Below is a small trained network, with its code and all its weights. Each question gives an input and a class and asks what happens when units are switched off, that is, made to give their printed mean instead of their output.

import numpy as np


def w(rows, s, z=0):
    codes = np.array(rows[::2]) - 128.0
    scale = np.full(codes.shape[1], s)
    scale[-1] = z or s
    return codes * scale


def f(y):
    return y / 2 * (1 + np.tanh(0.7978845608 * (y + 0.044715 * y**3)))


def log_softmax(a):
    a = a - a.max(-1, keepdims=True)
    return a - np.log(np.exp(a).sum(-1, keepdims=True))


def net(x, mask):
    res = np.array(x, float).reshape(1, 8) / 4 @ E
    y = f(res @ A[0][:, :-1].T + A[0][:, -1])
    res = res + np.where(mask, y, B[0][:, -1]) @ B[0][:, :-1]
    return log_softmax(res[-1] @ U[:, :-1].T + U[:, -1])


A, B = {}, {}
E = w([
[211,166,86,172,134,166,69,37,161,190,209,141],'x0',
[134,106,127,149,151,145,127,148,138,146,129,107],'x1',
[95,129,136,167,145,98,132,130,141,123,157,136],'x2',
[122,130,116,137,135,161,126,141,101,115,157,130],'x3',
[157,144,130,124,115,109,122,142,96,128,144,124],'x4',
[123,95,250,102,176,150,69,126,101,157,140,206],'x5',
[101,115,130,128,151,142,148,109,156,118,132,132],'x6',
[156,72,118,120,88,136,130,124,119,123,157,140],'x7',
],0.012)
A[0] = w([
[104,98,111,153,125,66,179,135,137,111,139,126,248],'n1',
[195,176,85,179,156,152,92,5,140,210,168,168,162],'n2',
[133,109,175,130,165,130,134,166,114,55,67,157,198],'n3',
[144,120,254,108,157,146,84,146,110,155,135,221,197],'n4',
[140,96,185,135,158,143,104,129,133,144,126,187,148],'n5',
[153,170,117,111,106,135,197,158,106,94,86,97,237],'n6',
[125,156,42,146,65,140,176,153,190,98,138,62,254],'n7',
[168,148,37,140,138,117,127,19,153,155,193,66,125],'n8',
],0.0089,0.0081)
B[0] = w([
[172,87,129,171,89,100,121,156,96,103,120,103,199],'n1',
[161,190,166,146,190,186,64,53,201,180,131,162,243],'n2',
[114,98,131,92,77,135,185,179,81,141,165,64,203],'n3',
[109,79,134,50,95,175,144,144,147,181,210,104,246],'n4',
[106,124,137,89,125,175,155,125,170,144,210,136,185],'n5',
[145,87,122,133,146,103,141,143,105,79,75,142,214],'n6',
[130,135,84,203,112,97,78,149,85,88,10,158,254],'n7',
[201,158,174,157,95,114,98,87,91,158,92,122,215],'n8',
],0.013,0.016)
U = w([
[107,42,63,190,137,46,138,213,101,6,68,108,193],'0',
[81,68,146,54,65,149,231,194,93,188,192,70,146],'1',
[188,245,156,253,122,125,72,33,119,166,59,177,166],'2',
[132,178,218,67,154,205,76,41,208,233,207,142,4],'3',
],0.0072,0.0027)

Each question gives the input, the list of numbers given to net, and the class t.
The units are the neurons (one row each of A and B). Each row of codes is followed by its name. A weight is (code - 128) times the scale printed after its matrix; where a second scale follows, it is the last column's (A, B and U).
mask holds one flag per neuron, in row order. A switched-off neuron (its flag False) gives its mean, the last column of its row in B, instead of its output. The means were averaged over made-up inputs and are rounded, as every weight is.
A unit's drop is (log p(t) with every unit on - log p(t) with that unit switched off) / (log p(t) with every unit on - log p(t) with every unit switched off).
The circuit of an input: a set's keep is (log p(t) with only the set's units on - log p(t) with every unit switched off) / (log p(t) with every unit on - log p(t) with every unit switched off). Starting from all 8 units, units are removed one at a time, each time the one whose removal leaves the highest keep (on an exact tie, the one counted first), for as long as the keep stays at least 0.8.
circuit, biggest first: the units of the circuit, biggest drop first
k most important neurons: the k neurons with the biggest drops, biggest first
drop when u is switched off: that unit's drop, to one decimal
input [8,7,3,-8,-8,1,-4,1], class 3: circuit, biggest first : [n7]
input [0,-6,6,-4,5,7,-5,-1], class 1: 2 most important neurons : [n2 n4]
input [0,-4,-5,-8,-2,-5,3,1], class 0: 2 most important neurons : [n2 n6]
input [0,-7,-5,5,2,-7,-2,0], class 0: 2 most important neurons : [n2 n6]
input [0,3,-7,-5,6,-4,-4,-4], class 0: 2 most important neurons : [n2 n6]
input [-3,-7,-4,-1,8,0,-1,3], class 0: 3 most important neurons : [n4 n5 n6]
input [0,1,8,0,8,-3,7,7], class 0: 2 most important neurons : [n2 n1]
input [-2,-1,-6,-1,-8,0,-5,-3], class 0: 2 most important neurons : [n4 n2]
input [-1,4,-8,-2,8,-5,-6,4], class 0: drop when n2 is switched off : 0.6
input [6,6,-7,-1,8,2,2,-5], class 3: drop when n7 is switched off : 0.1
input [0,-6,1,-8,5,2,2,8], class 1: drop when n2 is switched off : 1.4
